Here is a tiny trained network, its code and every weight. The questions are about switching its units off for an input and a class, where a switched-off unit gives its printed mean instead of its output.

import numpy as np


def w(rows, s, z=0):
    codes = np.array(rows[::2]) - 128.0
    scale = np.full(codes.shape[1], s)
    scale[-1] = z or s
    return codes * scale


def f(y):
    return np.maximum(y, 0)


def log_softmax(a):
    a = a - a.max(-1, keepdims=True)
    return a - np.log(np.exp(a).sum(-1, keepdims=True))


def net(x, mask):
    res = np.array(x, float).reshape(1, 8) / 4 @ E
    y = f(res @ A[0][:, :-1].T + A[0][:, -1])
    res = res + np.where(mask, y, B[0][:, -1]) @ B[0][:, :-1]
    return log_softmax(res[-1] @ U[:, :-1].T + U[:, -1])


A, B = {}, {}
E = w([
[88,222,58,131,50,95,182,195,145,172],'x0',
[173,135,166,22,139,132,114,161,237,94],'x1',
[118,115,143,43,175,161,138,227,143,216],'x2',
[168,78,50,51,62,88,219,101,87,169],'x3',
[198,86,70,108,179,186,191,74,44,90],'x4',
[192,182,35,193,161,232,117,176,186,132],'x5',
[145,147,116,202,49,172,61,112,184,180],'x6',
[254,47,139,159,164,66,56,120,93,179],'x7',
],0.008)
A[0] = w([
[177,136,94,55,93,169,188,167,141,190,151],'N0',
[157,87,108,108,171,208,206,43,69,36,149],'N1',
[141,94,183,183,167,141,4,115,158,150,179],'N2',
[153,116,178,75,205,34,103,91,117,91,252],'N3',
[85,254,101,122,131,146,152,157,219,140,234],'N4',
[36,188,37,87,76,79,162,103,61,164,190],'N5',
[138,68,134,181,145,170,62,93,118,115,151],'N6',
[140,197,106,120,130,233,158,177,232,114,192],'N7',
[134,66,136,102,156,86,85,118,109,152,183],'N8',
],0.0092,0.0034)
B[0] = w([
[118,3,116,113,156,86,136,113,111,186,214],'N0',
[182,175,89,103,102,81,128,78,168,124,252],'N1',
[124,178,193,117,153,124,90,127,120,168,223],'N2',
[109,140,147,98,104,165,181,135,176,93,220],'N3',
[73,154,93,137,123,130,88,173,126,105,236],'N4',
[150,115,140,181,78,81,135,152,75,133,243],'N5',
[214,187,162,157,181,185,112,123,93,186,199],'N6',
[147,115,46,129,175,138,83,178,114,122,232],'N7',
[114,163,162,93,124,126,165,131,134,112,183],'N8',
],0.014)
U = w([
[100,145,162,209,40,61,141,135,45,116,251],'0',
[225,144,87,91,152,115,164,40,141,74,93],'1',
[117,143,46,126,177,164,13,183,145,87,92],'2',
[115,113,217,34,138,140,149,215,255,82,161],'3',
[190,159,199,122,194,208,62,91,106,182,60],'4',
[147,14,113,78,132,93,122,128,110,184,144],'5',
],0.0091,0.0017)

Each question gives the input, the list of numbers given to net, and the class t.
The units are the neurons (one row each of A and B). Each row of codes is followed by its name. A weight is (code - 128) times the scale printed after its matrix; where a second scale follows, it is the last column's (A, B and U).
mask holds one flag per neuron, in row order. A switched-off neuron (its flag False) gives its mean, the last column of its row in B, instead of its output. The means were averaged over made-up inputs and are rounded, as every weight is.
A unit's drop is (log p(t) with every unit on - log p(t) with that unit switched off) / (log p(t) with every unit on - log p(t) with every unit switched off).
The circuit of an input: a set's keep is (log p(t) with only the set's units on - log p(t) with every unit switched off) / (log p(t) with every unit on - log p(t) with every unit switched off). Starting from all 9 units, units are removed one at a time, each time the one whose removal leaves the highest keep (on an exact tie, the one counted first), for as long as the keep stays at least 0.8.
circuit, biggest first: the units of the circuit, biggest drop first
unit that matters most: the unit with the biggest drop
k most important neurons: the k neurons with the biggest drops, biggest first
drop when u is switched off: that unit's drop, to one decimal
input [-5,8,-5,-8,-3,4,6,-1], class 4: unit that matters most => N2
input [-2,-8,-2,8,-2,1,-2,7], class 1: circuit, biggest first => N4, N0
input [1,1,4,1,5,5,-6,-3], class 5: 2 most important neurons => N0, N6
input [1,-3,5,5,-8,0,-3,-2], class 0: 3 most important neurons => N5, N7, N4
input [-2,-4,2,2,4,8,-1,2], class 1: 2 most important neurons => N1, N2
input [-2,-8,1,5,3,6,8,-4], class 5: 2 most important neurons => N0, N4
input [-6,-1,-4,7,-1,7,8,-3], class 4: 3 most important neurons => N6, N4, N3
input [8,-2,3,-2,6,-6,-3,7], class 0: 2 most important neurons => N7, N5
input [-7,4,-1,0,-8,3,-8,-7], class 2: 2 most important neurons => N7, N4
input [6,7,0,2,-4,-4,6,3], class 5: 2 most important neurons => N0, N3
input [6,-5,-1,-8,-6,1,-4,6], class 4: 2 most important neurons => N5, N2
input [-1,-2,-6,5,-2,5,-1,8], class 4: 2 most important neurons => N6, N1
input [-8,4,-5,-5,0,-4,-6,4], class 3: 2 most important neurons => N3, N8
input [-3,7,1,1,-1,3,-2,-4], class 2: unit that matters most => N7
input [-7,0,4,-2,7,4,-7,0], class 1: drop when N1 is switched off => 0.3
input [-5,7,0,-5,4,-4,-7,8], class 3: drop when N3 is switched off => 1.7
input [1,3,-2,5,1,-7,1,-1], class 0: drop when N7 is switched off => 0.3
